In the rows, 128 means zero.
Each row has a class, written after it.
[229 127 120 111 121 129 107 109 126 130  71 115  98 101 138 152 128 189
 126 133 107 128 131 140 179 128 146 142 123 151 147 101 105 130 131 129
 138 149 132 134 117 123  97 137 155 129 132 111 146 117 120 137 142 109
 136 204 136 184 108 143 128 115 104 135 110 133 133 115 128 135  74 121
 121 131 125 145 123 133 130 116]  <88>
[131 119 138 105 128 126 137 128 125 152 132 147 143 115 120 108 109 224
 113 130 144 115  84 107 180 136 172 132  63 114 163 132 160 130 141 115
 123 124 128 149 110 106 130 134 112 126 143 161  50 114 134 123 117 140
 138  44 140 146 120 150 122 120 104 119 121 136 152 138 126 104 117 160
 115 127 125 108 122 127 131 129]  <8>
[164 116 124 140 125 108 108 133 113 124 103 113 136  99 124 129 104  77
 120  91 151 121  95 124 146 128 120 122 119 135 142 147 108 134 115 138
 129 111 117 128 119 116 128 124 131 131 137 130 105 130 135 138 135 143
 141  85 132  98 137 107 123 103 107 140 170 127 128 127 127 143 168 133
 126 126 129 154 133 129 123 120]  <8>
[211 123 130  78 155 130 129 116 127 146 100 127 121 114 125 124 115 220
 117 125 120 122 101 129 185 133 152 132  80 138 150 125 140 126 135 125
 123 121 125 137 109 114 121 137 130 126 149 138  82 122 135 126 131 117
 132  89 138 141 112 147 125 124 115 121 128 133 140 139 128  94  94 145
 120 123 131 126 121 126 114  96]  <8>
[178 133 129  83 146 112 123 109 136 148  69 119 115 128 130 141 112 121
 131 165 111 131 119 133 174 133 133 152 126 147 109 125 126 126 147 142
 136 141 129 127 118 109 124 129 132 131 139 112 164 131 133 130 154 124
 136 159 113 136  98 137 120 141 133 139  67 126 130 129 127  74 106 112
 117 119 123 112 137 126 114  87]  <88>
[195 101 119 194  96 132 119 112 130 113 130 106 114 108 154 155 140  89
 145 147 111 118 121 104  87 123  89 122 173 144 123 110  88 118 137 120
 139 167 129 104 144 135  97 114 154 123 139 117 149 136 123 128 157  95
 150 226 126 194 129 122 113 125 132 144 147 124 125 131 131 145 105 114
 139 139 132 137 130 138 130 176]  <8>
[234 125 123 113 136 125 120 127 130 140 102 102 141 133 142 131 113 134
 127 118 151 116 119 128 169 132 124 126  96 151 128 115 111 130 135 120
 124  79 124 102 111 139 133 122 154 133 130 123 138 131 123 129 146 127
 130  84 128 130 122 135 112 119 127 129 105 129 145 125 123 142 110 130
 122 122 125 131 133 122 122 144]  <88>
[161 117 126 128 140 121 120 125 119 133 116 124 133 104 122 118 111 150
 122  91 142 125 104 127 153 126 138 125 104 131 144 137 116 130 125 128
 129 126 115 149 119 117 128 142 134 126 144 136  73 127 134 131 125 131
 137  84 137 119 127 128 133 105 109 127 149 123 124 136 136 112 119 134
 121 126 129 155 125 127 130 104]  <8>
[157 114 124 165 137 114 118 109 129 143  86 116 126  79 135 134 116 132
 134 149 144 122 103 105 162 132 146 149 120 136 140 129 105 122 147 136
 137 163 122 159 117 101 111 138 144 130 134 133 122 128 131 130 154 117
 159 140 120 171 105 127 123 103 117 147  89 130 129 131 120  92  96 129
 117 128 123 124 136 135 126 141]  <88>
[ 42 117 124 158 112 112 110 130 129 130 118 131 127 116 140 147 123  28
 127 119 145 116 127 121 141 127 124 138 133 122 141 136 102 117 127 135
 131 149 128 121 141 126 128 118 128 127 124 119 156 124 122 141 126 128
 130 150 123 117 132 117 125 115 123 137  95 123 136 122 130 145 168 125
 125 136 127 133 136 134 141 131]  <8>
[234 120 119 155 134 127 106 105 125 125  58  75 113  99 140 146 123  85
 146 138 127 131 128 127 141 130  94 138 161 172  98 116  70 136 141 142
 138 120 121 120 118 120 111 131 180 135 138 100 179 149 124 139 185 111
 160 173 114 152 104 115 114 106 134 154 111 130 112 124 125 102  76  91
 125 125 125 159 140 126 105 135]  <88>
[140 120 121  91 121 125 107 113 128 136  93 127 107 123 141 156 122 159
 121 114 112 124 137 149 188 129 146 141 107 143 153 109 107 127 124 127
 131 149 135 122 128 134 113 140 141 123 143 113 130 114 117 137 122 120
 123 181 136 156 114 148 129 125 108 120  93 128 139 133 128 131  98 132
 123 135 128 144 120 129 134  86]  <8>
[ 22 111 129 153 138 127 121 127 142 139 140 139 116 139 152 144 136  48
 142 139 130 120 154 130 121 124 127 152 139 125 120 131  89 115 142 142
 132 184 146 145 147 128 129 145 124 129 145 118 141 128 123 131 130 120
 131 180 111 123 107 135 126 135 154 125  40 126 121 128 125  59 113 113
 121 129 124 133 134 129 146  95]  <88>
[222 122 120 136 158 124 119 141 123 138 115 109 139 124 115 113 104  82
 126  71 187 114 132 137 164 129 133 129  92 138 128 138  91 136 125 132
 120  66 118 132 113 131 152 138 152 133 136 130 108 134 128 132 133 143
 137  29 126  68 125 121 129  85 123 128  99 131 126 122 122 119 131 126
 116 123 122 164 134 114 134 119]  <8>
[134 108 124 122 126 116 108 123 119 124 110 118 121 109 128 133 109 109
 121  69 129 127 114 147 149 121 121 125 121 141 139 146  98 131 122 135
 132 128 122 131 134 125 122 142 133 129 149 122  86 127 130 135 125 130
 133 123 137 109 129 123 128 102 110 132 163 121 117 132 127 113 130 126
 129 128 132 175 124 127 127  76]  <8>
[224  88 116 212 127 122 108 130 129 127 123  91 134 108 157 143 111  22
 141  99 182 101 117  96 125 124  82 134 132 149 122 137  53 117 138 131
 130 118 119 101 141 123 130 118 173 132 150 127 132 140 125 137 160 114
 165 106 115 129 125 107 107  90 133 144  93 128 130 123 123 116 131 111
 123 128 126 156 149 126 136 168]  <88>
[196 125 123  74 123 106 109 123 125 135  80 115 128 105 133 141 113 105
 122 128 136 120 102 123 179 135 131 132 111 138 147 125 124 127 125 129
 133 124 119 118 115 120 120 115 140 128 121 125 145 124 126 135 139 131
 135 124 131 134 123 124 119 117 104 139 121 126 148 123 126 156 150 136
 123 126 125 129 158 130 122 130]  <8>
[136 134 130 143 137 128 125 118 140 138 109 117 124 134 142 140 135  58
 142 179 131 124 138 107 127 126 110 146 145 139 100 126 116 123 146 134
 134 139 133 118 131 124 130 118 138 132 122 115 194 136 121 127 154 120
 140 164 105 140 113 128 118 136 153 142  59 129 129 122 125 101 124 108
 125 125 125 107 140 130 122 144]  <88>
[167 135 130 113 143 121 117 129 121 136  96 120 133 115 122 121 111 106
 119 116 144 132 114 130 152 134 136 130 118 131 130 140 128 137 127 133
 127 104 119 132 116 119 135 125 130 132 122 127 134 128 129 131 135 138
 132  87 124  94 128 116 127 112 119 135 127 127 130 123 128 129 149 130
 122 120 126 132 132 127 120 114]  <8>
